Table B holds the same points as the rows below and some others, measured another way and shuffled. Each row below is followed by which row of B it is.
B:
[[  44  335 -122   31 -388   33   96    5  -41 -320  -95 -184  -32 -150
   -44 -259  180  152  145  289 -107  -48   63 -192  422  -88]
 [-113 -358 -489 -102 -330  163   53   15  442  -73  142  -84  435 -121
  -637  -18 -361 -195  -63  432  275 -477 -147  112  380  246]
 [ 262  215 -154    7 -311 -162 -128  279 -306 -772  -45 -377  433   24
   -96  -78  -50  116  106  304    9 -179 -180 -308  394  -65]
 [  63  -30 -125  126 -198  184  282 -213 -208   75 -165    4 -256  -99
    84   92  -13   -9 -138  -25  238  104  165  -50  143  -62]
 [ 105  -82  -78  108  -82   -4  124  -83 -196  -69 -112 -131 -153  -10
   131   40   -1   20  -69  -30  166   20   44  -84  139 -114]
 [-210 -294 -186 -192   62 -114 -462  102  235   62 -296  465  237 -125
  -359  -30 -642 -146  224  458 -194 -135    6  105 -159 -342]
 [ -31   52  -14  198 -138  199  239 -144 -204   35  -43  -57 -338   41
   129  -83  119   24    7    7  -37   63  170  -61  232 -123]
 [   8  -30   83  -41   17 -156  -39    4  -48  -39 -169 -164 -198  -49
   146 -174    3   -9   20  120  -74   20   92 -145  145 -336]
 [-143  266  173   49 -121  120  -22   50  -18   -8 -222   76 -203 -154
    64 -405   88  105   77  162 -302  199  169 -134   75 -379]
 [ -82  251   72   74 -238  161   54  -52   13  -90 -221   92 -184 -217
    38 -351  132  155   64  138 -202  130  200 -118  158 -266]
 [ 136  107 -137  161  -42   50   42  -55 -303   59 -277  126 -173  -60
   148  211  -88   85   -3  -15  270  248  -13   -3 -116 -119]
 [-220  471  130  265 -312  326  122   -8  -32 -164  -16  -32 -264   35
   -29 -473  411  226  191  212 -302  116  186 -155  406 -151]
 [ 214  -91 -152  -70 -215 -272  -13  -29 -402 -315 -350 -189  113  -54
    42  232 -238  -33 -159   91  395   72   30 -297  136 -153]
 [ 135 -430 -183 -145    7  316 -285  214    9 -597  203  159  622  109
  -454  -30 -621 -277  150  523 -398 -671   36   84  332 -204]
 [  40  378  -80  116 -346  172  139   53   35 -190  -89  -39  -43 -316
    41 -388  181  226   91  108 -255   47   -4  -71  179 -126]
 [ 164  113 -165  168    5  -39  -50  -66 -368    5 -326  185 -189   -3
   175  304 -116  110  106   27  280  244  -17    0 -122 -143]
 [  87  -15  -82   -8 -320   46  199 -329  -75  -99 -323   45 -284 -281
   107  -47   53   83  -67   48  120   40  336 -157  270 -183]
 [ -17 -478 -546  600 -148  161 -125  261 -172 -571  410 -110  780  522
  -510  368 -289  119   59  -81  511 -461 -667  191  145  605]
 [  65  243 -153   63 -328  -66   68   86 -151 -542  175 -537   38  241
  -127 -151  245   37  250  452  -41 -303  -24 -269  776   34]
 [  11   14  -85  265 -209  294  357 -247 -223   66  -76  -35 -334    7
    97   51  162   56 -129  -95  252  117  178  -34  223    9]
 [-105  -23  114  131  -99  162   73 -185 -245   32 -276  145 -307   41
    65  -25  -10    7  -65   37   91  205  309 -142  116 -264]
 [ 224   83 -198  109 -138   29   91  -98 -275  -40 -327   84  -86 -183
   130  241  -88  112  -86  -38  399  205   -5  -28  -72  -68]
 [  70   97  267  149  159 -288 -291  239  180 -376  -63 -332  -19  -12
   232 -447  375  339  159  -19  -50  -39 -192 -134  103 -315]
 [   1  281  -42   53 -281   54   48   70   -8 -275  -50 -166  -24 -112
   -32 -325  155  130  136  262 -203  -52   38 -156  351 -151]
 [ 200  194 -243  564   81  207  131  318 -521  118   15   27  116   59
   245  280  -96  226 -105 -426  329  377 -598  216 -551  157]
 [ -15  231 -188  233 -421  232  182 -103 -247 -267  -97  -12  -42   29
  -110  -12  111  138   51  151  130   50   95 -141  361   72]
 [  -4 -410 -614   74 -318  -29  -79  -88  228 -350  106  -45  418   86
  -546  254 -295  -31  158  360  421 -545 -209   98  452  361]
 [-263 -290 -281 -174 -153  170  -83   47  414  165  -30  138  260 -125
  -564 -111 -453 -253  -25  488   69 -252    1   99  165  -45]
 [ 166  -14 -128   48 -153  -13  192  -74 -188  -75 -110 -198 -143 -117
   153   21   -6   11  -84   -5  133    3   27  -94  170 -101]
 [  17  293 -100  174 -430  129  149  -48  -85 -418  -24 -226  -29   -9
   -88 -217  290  197  113  220   34  -77   75 -210  537   30]
 [  32   -4 -123  254 -233  325  414 -260 -155  174  -84   53 -375 -177
   174  -30  107   71 -140 -186   67  115  168   41  101  -21]
 [ 147   41 -249  327 -121  106  158 -168 -338  -91  -72  -60 -209  183
    75  347  119  117   52  -10  506   65  -35  -10  214  142]
 [ -68  250  -42  208 -309  171  120  -32 -132 -266   -5 -140 -115   87
   -62 -201  236  143  125  203  -33   -8   93 -157  430  -38]
 [-146   19  156   66    5  229  189 -184  -38  401 -243  206 -522 -208
   226 -243    8  -29  -82  -52 -222  260  314   17  -79 -398]
 [  45  135  -68  202 -155  291  254 -173 -154  202 -264  210 -304 -253
   161    2   37  122 -126 -133  166  295  131   44 -106 -127]
 [ -81  329    4   36 -240  124   33   47   34 -101 -123   21 -138 -189
    10 -393  110  133  177  252 -361   49  108  -93  209 -256]
 [  33  321  -18  177 -211   90  111   18 -119 -145 -106  -97 -190 -121
   141 -244  228  202  114   67 -141  104   21 -101  186 -150]
 [ 264  114 -276  144 -127   -6   65  -98 -315  -57 -303  103 -100 -139
   147  316 -100  130   14   -8  395  178  -56    4  -64  -30]
 [ -84 -291 -284   42  -35 -119 -327   38   83 -201 -115  169  260  125
  -333  145 -358  -10  220  317  153 -236 -122   54  109  -30]
 [  32  -26   81   16  -46  -47  -28  -93 -179  -56 -336   61 -196  -97
   139  -41  -65   44  -51   35   77  163  193 -154   29 -330]
 [ 102   46 -163  307  -88  185  145 -201 -358   78 -258  210 -273   21
   144  309   -1  135  -26 -126  408  256   60   41  -67   -7]
 [  24  -37   67  -71  -51  -14   52 -123 -163   77 -325   31 -272 -146
   141  -46 -118  -69 -100   93   35  159  254 -141   55 -363]
 [ -69  -12  112  162  -26  195  190 -128 -106  217 -176   55 -368 -105
   191 -146   72   35 -143 -123   27  220  179  -27  -22 -244]
 [  95  -15  -58   78 -185   14   78 -149 -348 -192 -238   -7 -142    9
    88  100  -65   13  -28   68  127   67  198 -179  199 -178]
 [  19  -18  -15   65 -165  128  177 -218 -182    2 -213   40 -312  -83
   111  -25   17   -5  -46   56   45   79  283 -106  209 -206]
 [ 369  125 -303   -4 -198   22  247  -97 -154  107 -317   78 -116 -534
   265  140 -138  101 -141 -116  211  183  -63   63 -198 -109]
 [   0 -392 -596    1 -451    5  -26  -79  315 -463  154  -73  476  -75
  -546   19 -294  -17  166  382   97 -666 -144   64  543  301]
 [-144   38  -46  446 -200  421  385 -238 -279  118   55    2 -414  201
    73    5  241   77  -51 -134  137  134  165    9  265   75]
 [ 126   94 -131  159  -35   50  -14  -93 -394   43 -370  244 -181  -19
   127  310 -158   79   19   15  324  302   58  -26 -146 -162]
 [ -47 -313 -616   61 -625  265   17 -265   -7 -482 -111  379  453  -80
  -631  239 -470  -16  124  389  170 -428  136   19  455  272]
 [  -3  -39  -96  261 -162  261  353 -179 -173   73   62 -175 -308  102
    66   29  163   -3 -111  -58  228    9   98  -16  298   54]
 [ -97   15  185  -41   30  114   62 -115 -117  320 -391  229 -399 -230
   199 -164 -130  -58 -133    7 -110  339  309  -72 -166 -486]
 [  16 -432 -441  -89 -134 -223 -264    8  232 -272  -52  110  336 -106
  -305   56 -474  -50  246  318  -97 -485 -147  104  170  -32]
 [-178  289    8  329 -266  463  317 -143   59  123   26   71 -378 -108
    32 -366  361  196   65    2 -174  122  156   42  237  -42]
 [-149 -330 -542  -45 -455  200   34  -40  396 -265  152  -81  508   -2
  -772   35 -301 -145    4  527  368 -531 -106   47  570  353]
 [ 124   79  -94  126  -11  -18  -39  -42 -380  -14 -331  124 -131   12
   124  255 -147   57    2   34  300  252   17  -63 -101 -179]
 [-114 -445 -613  180 -260  295  221 -121  434  104  306  -30  216  -10
  -517  129 -202 -102    5  184  360 -506 -242  324  337  458]
 [ 153 -528 -721   98 -300   -4   41 -170  178 -228   44  108  387 -147
  -373  360 -425   -8   63  105  386 -522 -242  233  207  370]
 [ 113 -258 -533 -234 -298  -38 -100  -58  139  -75 -270  427  299 -536
  -233   47 -701  -94  145  295 -307 -287  -11  165  -94 -151]
 [-158  384  218   -4  -58   54 -173  151   16  -26 -282  169 -167 -209
    84 -502   42  148  193  244 -503  233  141 -125  -30 -505]
 [ -36  153   15 -207  258 -119  171  522 -272  519  257 -572 -211   63
   259 -277 -322 -468  -20  267 -652   66 -276  -16  -85 -439]
 [ 295    3 -216  -36 -298   51  337 -166  -62  -37 -182  -92 -144 -502
   229  -78  -47   49 -159  -92  -10  -24   84  -29   88 -130]
 [  58  -38  -55   94 -135  125  208 -158 -201   77 -182   26 -263 -141
   163   -6  -44   -2 -109  -61   41  108  167  -47   62 -181]
 [-191  380  283   99    0   23 -222  172 -127 -105 -241  117 -216   20
   121 -436  112  161  257  233 -473  250  137 -171   30 -497]
 [ -46 -355 -267 -148 -134  -77 -171  -85  589   22 -239  212  216 -453
  -305 -157 -284   58  -17  187  190 -235  -57  143  -16  -89]
 [-117  396   53  188 -302  196   85  -31  -50 -227  -75  -67 -211  -15
   -10 -366  332  206  190  226 -199   69  161 -169  402 -143]
 [  35   81    4   94   84 -179 -363   97 -604 -229 -435  160   34  359
   -21  407 -289   -1  117  255  409  312   26 -235  -54 -271]
 [-116  367  140   22 -132   19  -77  116   -8  -97 -178   -4 -184 -133
    80 -459  131  137  208  254 -436  129  111 -149  147 -391]
 [  35    3   -8   78 -175  156  177 -221 -193    2 -239   76 -286 -114
   112  -15    2   18  -78   25   73  113  274  -99  160 -204]
 [-108  390  110   60 -139   68  -48  167  -30  -93 -121  -10 -138 -142
    78 -466  112  137  206  230 -484  124   48 -113  111 -354]
 [  39    6  101   24 -111  108  156 -190   -3  130 -337  135 -341 -390
   253 -231   37   98 -140 -131  -72  210  250  -49  -65 -351]
 [  90 -264 -440  101 -191    7   24  -72   45 -130   -7   62  155 -102
  -160  152 -262   16  101  104  121 -287 -150  136  132  115]]
Rows of B count from 0, top down.

[ -90   -1    6 -105  121   -2  197 -115  -94   64  149   35 -132  -28
   52  134  192   30  -75 -109 -245   71  -65   -3  153  265  -18   38]
15
[  11   37   52  -61   63  227  -13   34   35 -102  -69   70   29  -76
  -92   40   39    3   58  -61   25  -10  -41 -106  -35   25 -152  -30]
19
[  27  -19   82  157  -92 -265 -289  137   90   24   35   82  229   93
  -33  167 -269   -8 -150   29  166   66    4  111  -13 -369  209  105]
64
[  82  -17   67   71    4 -188  -74  101  219  224  -76    0  135   54
   20  157  -99  -70   20  120  122  -29  -53   72  -52 -164   34  -16]
70
[  50  -20  -13   57  -87   73 -224   22  -92   66  -59  -48  -25   87
   70   39 -193  -52   -1  -85  -61  -42   53 -180  -49 -127 -113 -145]
44
[  77 -155  261   61  254 -249  197 -208  460  207   14  322   12 -151
 -123  -31  273 -119  -65   73  155  192 -301  267  -13  169  244  190]
22
[  91  -82   56    7  221  187  218 -275  -72  170  -12   -1 -300  -73
  -72  -59  261   95 -109 -352 -280  146  -26 -137   -6  211 -114 -148]
26
[ -17   90   -2    1  -51  213 -287  134 -232 -137  -27    7  152   -5
   56   72 -277   86 -103  -39  -89  -62   94 -132 -114 -245 -242   -9]
25
[ 70  24   1  18  82 -47  38  79 131 135 -77  12  36 -23 -27 151   1 -31
  49  54  77 -42 -22  21 -21 -94 -57 -46]
34
[  73   51   30  110  -63 -217  -43   81  -76  375  -64 -273   55  125
  181  225 -262   60  -40   97  -61  -37   69    3  -85 -173  -25 -118]
58
[  42   49 -149  -90   25  315 -182  119  -20 -256 -114  178  -76 -137
 -107  -36  -60 -132  204  -63  188 -135    1 -232  -49 -178 -224  -69]
47
[  64  -37  -51   38  291 -119  549 -349 -233  341  104  -46 -476 -104
  -36  110  348  167  -98 -303 -310  214   15   83  216  330   79  -94]
62
[ -46   97   37  150 -174  -42 -321   95 -362 -215   71  -94   30   50
   33   93 -494  104 -150  -61  111   87  116 -105  -57 -345  174   52]
35
[  32   53   67  107  -76  100 -220   34 -233  -67  -41  -73   34   19
   10   31 -311  105  -97 -101   -5   46   82 -129 -116 -221  -38  -45]
3
[ -54  -32   27  -94   64   22  -89   17  121    9   75   36  -17   13
  125   70   23 -163  -35   50  -60  -55 -130 -154  -50   46  -56    5]
38
[ 197   -2 -143  145  -80   72 -273   83 -106   64 -217   95  -43  -30
  -89  -17 -280  -35  154  -92  201  -78  130  -85  -69 -407 -145 -161]
30
[  30   15   21   -7   14 -108   -7   32   82  129  -36  -44  -41  -21
   75   86  -95 -101   88  121  128  -34  -97  -49  -61  -53   41   -1]
69
[ 152  113   61   14  265 -119   92  149  257  158 -235  287  206 -402
  -22   18 -127  -48  180  495  464 -103 -186  333 -268 -310 -132  277]
24
[   2   20  -21   65  -47 -214 -110   59  -53  128   61 -169  -76   94
  169  164 -239  -86  -52   70   43  -14  -13 -107  -46 -171  148  -41]
51
[ -47   36  -17  -66  161  -87  241  -46    8   -8   96  106 -123 -110
  -60  156  172   -2   12  -21   23   73  -86   78  149  132   94   96]
42
[-112   36  142 -113  178   -7  228  -82   -7   73  156  -69  -30  -31
  110  161  161   55 -158   19 -243   78 -132   -6   17  285   -9   90]
55
[   2  -17  -42  -45  118   83  129 -110  -75   21   53   43 -203  -38
  -48   73  158    0  -14 -195 -129   55  -16  -96  102  132  -40  -70]
65
[  -1   -8   79  -32   66   15  -33   11   77  156    7 -125    6   48
  155  103  -31  -65  -72   50 -133  -46  -77 -148 -122   28 -101  -75]
48
[  74 -103  -24  -24    3  -97   10 -126   98  310  -58   97 -122   -5
   61  -14   73 -132  137  -37  -44   -9 -103   -6   56  104  -57  -60]
7
[  15   18   20   40    4 -145  -98   63   35   92   22  -89  -22   31
  117  125 -180  -93  -29   95   82  -24  -50  -83  -86 -152   83   -7]
8
[ -78   70   22  124  -73    8 -343   66 -378 -229  159 -170  -45   88
  157   92 -459   58 -303  -90  -59   57  102 -253 -138 -331  124    2]
20
[   1   -6  131  -40   68   92  -18  -23   48  186  -23 -121   49   41
  149   69  -10   -6  -78   28 -217  -35  -75 -127 -145  102 -197  -75]
43
[ 13  -3  88 -29  56  31  75 -46  37 131 -35  35  15 -37  -4  69  54  27
  28 -17 -68  29 -71  19   8 117 -90  -3]
23
[ -17   21   -5  -94   12  206 -114   60   15  -81  -44  123   69  -46
  -14   35    5  -52   70  -23  -42  -73  -40 -104  -10   11 -222  -13]
32
[  46   74   91  -86  565  143  339  -60  177  -40  -31  394    6 -483
  -65   -9  277   13  -84  260   76    5 -210  241 -191   47 -234  270]
17
[  50  104  210  204 -188  -55 -243  115 -204   31 -129  -16  353   23
  -72  110 -454  266  -95   39  105  106  117  187  -84 -302    7   95]
61
[ 51 -17   5   9  67 -87   8  34 131 185 -25 -28 -13  34  52 140  15 -79
   5  32  -9 -39 -49 -32 -18 -42 -35 -71]
9
[-133   69  243  171   25  -26  -68   85   18  -70   53   64  248  115
  196  256 -249 -169  -85  439  -96 -112   41   97   14  257 -108  -83]
13
[ 129 -100 -140   11   42 -168   43  -86   99  395  -70   17 -230   16
  104   45   56 -187  164  -13   -6  -74  -54  -54   43   -3  -46 -163]
67
[ -61   26  228    8 -138  388 -233 -119 -331 -234  -36  -20   35  -16
  -24 -154 -238  159  -84 -236 -152  129    6 -245 -120  101 -141   -2]
18
[   7  -28   89  -41   34  -20   -7  -23  121  139  -15  -12    3    8
   64   59   17  -64   13   24  -30    1 -120  -64  -47   62  -29   -6]
52
